Below is a small trained network, with its code and all its weights. Each question gives an input and a class and asks what happens when units are switched off, that is, made to give their printed mean instead of their output.

import numpy as np


def w(rows, s, z=0):
    codes = np.array(rows[::2]) - 128.0
    scale = np.full(codes.shape[1], s)
    scale[-1] = z or s
    return codes * scale


def f(y):
    return y / 2 * (1 + np.tanh(0.7978845608 * (y + 0.044715 * y**3)))


def log_softmax(a):
    a = a - a.max(-1, keepdims=True)
    return a - np.log(np.exp(a).sum(-1, keepdims=True))


def net(x, mask):
    res = np.array(x, float).reshape(1, 4) / 4 @ E
    y = f(res @ A[0][:, :-1].T + A[0][:, -1])
    res = res + np.where(mask, y, B[0][:, -1]) @ B[0][:, :-1]
    return log_softmax(res[-1] @ U[:, :-1].T + U[:, -1])


A, B = {}, {}
E = w([
[77,147,3,80,134],'x0',
[146,161,148,91,209],'x1',
[142,63,141,192,179],'x2',
[238,146,62,171,85],'x3',
],0.015)
A[0] = w([
[131,92,112,95,118,81],'n1',
[132,162,141,134,204,107],'n2',
[124,136,128,136,129,127],'n3',
[83,115,184,113,185,130],'n4',
[126,148,157,167,132,63],'n5',
[104,88,69,129,148,66],'n6',
[132,124,123,149,138,78],'n7',
[68,71,119,147,168,95],'n8',
[37,141,117,45,129,141],'n9',
[188,112,165,177,128,129],'n10',
[106,150,179,76,183,141],'n11',
[226,179,176,145,149,83],'n12',
[137,128,179,164,85,90],'n13',
[115,103,91,120,120,103],'n14',
[139,180,184,107,91,72],'n15',
[143,112,128,96,122,85],'n16',
[108,61,141,179,118,22],'n17',
[149,103,139,95,160,61],'n18',
[25,150,117,49,128,148],'n19',
[105,148,133,120,68,157],'n20',
[148,110,113,156,84,61],'n21',
[115,167,152,72,191,87],'n22',
[155,105,215,179,73,97],'n23',
[111,123,120,101,119,86],'n24',
[111,197,120,116,95,123],'n25',
[155,252,103,43,121,157],'n26',
[81,91,120,143,154,76],'n27',
[94,130,113,113,127,108],'n28',
[145,142,131,123,213,160],'n29',
[150,146,148,108,113,12],'n30',
[124,122,129,140,103,90],'n31',
[129,93,142,137,97,173],'n32',
[164,162,77,142,84,126],'n33',
[164,125,109,101,176,182],'n34',
],0.018,0.011)
B[0] = w([
[141,135,135,116,127,132],'n1',
[134,111,93,166,138,167],'n2',
[133,126,119,129,114,128],'n3',
[73,48,71,159,163,209],'n4',
[127,141,145,93,103,144],'n5',
[180,204,177,134,99,162],'n6',
[127,126,136,145,146,128],'n7',
[71,73,141,163,111,180],'n8',
[124,184,201,94,63,236],'n9',
[100,178,177,112,97,201],'n10',
[83,97,120,177,119,201],'n11',
[9,94,151,95,69,200],'n12',
[191,149,140,184,132,172],'n13',
[144,167,130,105,140,155],'n14',
[168,168,110,106,171,161],'n15',
[106,138,108,126,136,124],'n16',
[156,154,104,69,163,164],'n17',
[146,123,116,135,115,136],'n18',
[135,186,200,82,39,245],'n19',
[190,161,122,134,167,176],'n20',
[130,120,114,159,174,155],'n21',
[88,84,92,138,139,182],'n22',
[160,171,169,185,81,216],'n23',
[124,144,130,117,128,142],'n24',
[154,123,101,84,153,182],'n25',
[128,98,28,29,212,252],'n26',
[61,106,135,136,115,158],'n27',
[100,138,141,116,119,156],'n28',
[93,92,124,135,147,183],'n29',
[132,130,96,103,130,129],'n30',
[134,144,134,134,157,133],'n31',
[149,150,115,145,159,164],'n32',
[118,49,67,115,163,205],'n33',
[115,86,140,134,85,174],'n34',
],0.013,0.023)
U = w([
[34,18,118,153,120,246],'0',
[193,112,44,145,217,1],'1',
[124,232,222,204,62,158],'2',
[104,201,133,2,105,117],'3',
],0.0085,0.003)

Each question gives the input, the list of numbers given to net, and the class t.
The units are the neurons (one row each of A and B). Each row of codes is followed by its name. A weight is (code - 128) times the scale printed after its matrix; where a second scale follows, it is the last column's (A, B and U).
mask holds one flag per neuron, in row order. A switched-off neuron (its flag False) gives its mean, the last column of its row in B, instead of its output. The means were averaged over made-up inputs and are rounded, as every weight is.
A unit's drop is (log p(t) with every unit on - log p(t) with that unit switched off) / (log p(t) with every unit on - log p(t) with every unit switched off).
The circuit of an input: a set's keep is (log p(t) with only the set's units on - log p(t) with every unit switched off) / (log p(t) with every unit on - log p(t) with every unit switched off). Starting from the 12 units with the biggest drops (on a tie, the unit counted first), units are removed one at a time, each time the one whose removal leaves the highest keep (on an exact tie, the one counted first), for as long as the keep stays at least 0.8.
circuit, biggest first: the units of the circuit, biggest drop first
unit that matters most: the unit with the biggest drop
k most important neurons: the k neurons with the biggest drops, biggest first
drop when u is switched off: that unit's drop, to one decimal
input [-5,7,0,7], class 0: unit that matters most	n12
input [5,8,-4,5], class 1: circuit, biggest first	(n26, n33)
input [1,8,-8,5], class 1: circuit, biggest first	(n26, n19)
input [-2,1,-3,6], class 0: 3 most important neurons	(n12, n19, n9)
input [4,-8,0,0], class 3: 4 most important neurons	(n23, n13, n33, n11)
input [-5,5,0,7], class 2: 4 most important neurons	(n10, n4, n23, n26)
input [-1,-1,-3,5], class 1: 2 most important neurons	(n19, n9)
input [-4,1,1,7], class 2: 2 most important neurons	(n26, n10)
input [1,4,-3,6], class 1: 3 most important neurons	(n26, n19, n9)
input [5,-5,6,3], class 1: 2 most important neurons	(n19, n12)
input [-2,-4,-1,-1], class 2: drop when n26 is switched off	1.0
input [4,8,-2,3], class 0: drop when n29 is switched off	0.3
